Look-ups in named tables: a row name and a column name give one cell, copied from the table.

bar.tsv
	nabo	gibi	sapa	guzo	korunoz	renipen
zin	187	135	188	125	155	150
mora	194	239	131	247	167	115
kopozu	169	97	184	80	182	138
benipo	93	145	199	142	147	143
nobuk	203	175	199	173	52	86
kizis	137	141	186	135	118	147
zafo	153	215	209	222	116	118
tumino	143	134	193	125	127	121

sapa of zin is 188
renipen of zafo is 118
sapa of kopozu is 184
guzo of nobuk is 173
sapa of benipo is 199
gibi of benipo is 145
guzo of mora is 247
korunoz of nobuk is 52

mabole
          laz  pemok   vab
ged      3.53   0.60  8.79
rol      8.63   8.29  5.45
faki     2.18   5.52  1.50
basipes  4.84   6.72  8.43
nom      0.77   5.35  0.48
lovemo   1.92   9.23  1.00
til      3.43   2.68  0.91
ledo     3.68   1.88  2.99
bek      4.68   7.24  6.77
sen      5.78   2.53  8.29
sopos    4.90   2.33  5.85
sabu     9.02   8.80  1.73
kanufu   9.29   0.72  1.92

rol, pemok: 8.29
kanufu, vab: 1.92
sopos, laz: 4.90
bek, vab: 6.77
faki, vab: 1.50
til, pemok: 2.68
basipes, vab: 8.43
bek, laz: 4.68
ged, pemok: 0.60
sen, laz: 5.78
ged, laz: 3.53
nom, laz: 0.77
Which row has the largest vab? ged

sur:
columns: vukupi, sulebut, raka, bom
zukuv: [698, 179, 873, 186]
bap: [487, 314, 639, 561]
dok: [332, 630, 124, 359]
gulero: [183, 683, 24, 681]
keretab: [198, 658, 60, 700]
bogin: [314, 600, 172, 482]
mifeve: [224, 691, 18, 553]
buvenal: [631, 231, 784, 297]
vig: [328, 615, 145, 384]

bom of dok is 359
raka of mifeve is 18
vukupi of zukuv is 698
raka of vig is 145
sulebut of mifeve is 691
sulebut of dok is 630
raka of gulero is 24
sulebut of bogin is 600
bom of bap is 561
sulebut of vig is 615
raka of bap is 639
vukupi of buvenal is 631

Table leruko
,suravo,siziga,faz,tun,lun,lepasid,kalevuz
fodesir,159,170,123,154,121,144,55
ter,113,170,216,121,177,125,150
zelu,94,137,217,44,90,161,179
pufode,143,59,60,161,144,187,68
rom,160,134,52,182,137,150,91
gelib,90,116,189,104,122,122,179
dibov,155,161,122,156,134,150,43
dur,119,132,130,142,162,143,96
nuvomeg,161,160,150,157,140,118,45

nuvomeg, kalevuz -> 45
dur, tun -> 142
fodesir, tun -> 154
fodesir, faz -> 123
pufode, faz -> 60
rom, faz -> 52
zelu, kalevuz -> 179
dibov, lepasid -> 150
rom, tun -> 182
Which row has the largest lepasid? pufode

Table rumumur
         bofupav  kudaf  nefolaz  vebe    pep   gade
tuf         0.26   0.10     4.91  5.76  -2.86   4.84
dokivip     6.41  -1.24     4.47  0.08  -2.94   5.10
pusub       7.50  -6.02     8.56  2.09   4.99  -1.63
vul         6.47   4.23     2.34  1.40   3.23   3.95
fusa        6.86  -1.00     4.11  0.43  -1.83   4.35
levukot     0.90   6.31     1.54  5.53   3.11   3.51
kazuf       6.88  -6.65     7.93  2.56   6.14  -1.50
num         2.42  -0.60     8.16  9.93  -0.78  -1.23
pilak      -0.70   0.74     4.64  5.31  -2.99   4.10

pep of dokivip = -2.94
pep of levukot = 3.11
bofupav of fusa = 6.86
vebe of dokivip = 0.08
kudaf of kazuf = -6.65
gade of fusa = 4.35
nefolaz of fusa = 4.11
nefolaz of pusub = 8.56
nefolaz of vul = 2.34
vebe of kazuf = 2.56
Row with the largest kudaf: levukot

loku
columns: kofosom, vob, putikof, vesufu, vere, gazuz, suf, lipag, vabaf, ruvare
fod: [6782, 3851, 8423, 3586, 7250, 2785, 4642, 4905, 5496, 738]
sokol: [6145, 7245, 6486, 5744, 8819, 4139, 3759, 4444, 3972, 7235]
fogebo: [6884, 4429, 8532, 3969, 7546, 2821, 4421, 4734, 5381, 978]
vazena: [3158, 6704, 2706, 5994, 4745, 6364, 3681, 4379, 3574, 8699]

ruvare of sokol = 7235
putikof of fod = 8423
suf of fod = 4642
putikof of fogebo = 8532
vabaf of sokol = 3972
vere of fogebo = 7546
vere of sokol = 8819
suf of vazena = 3681
vabaf of vazena = 3574
kofosom of fogebo = 6884
lipag of vazena = 4379

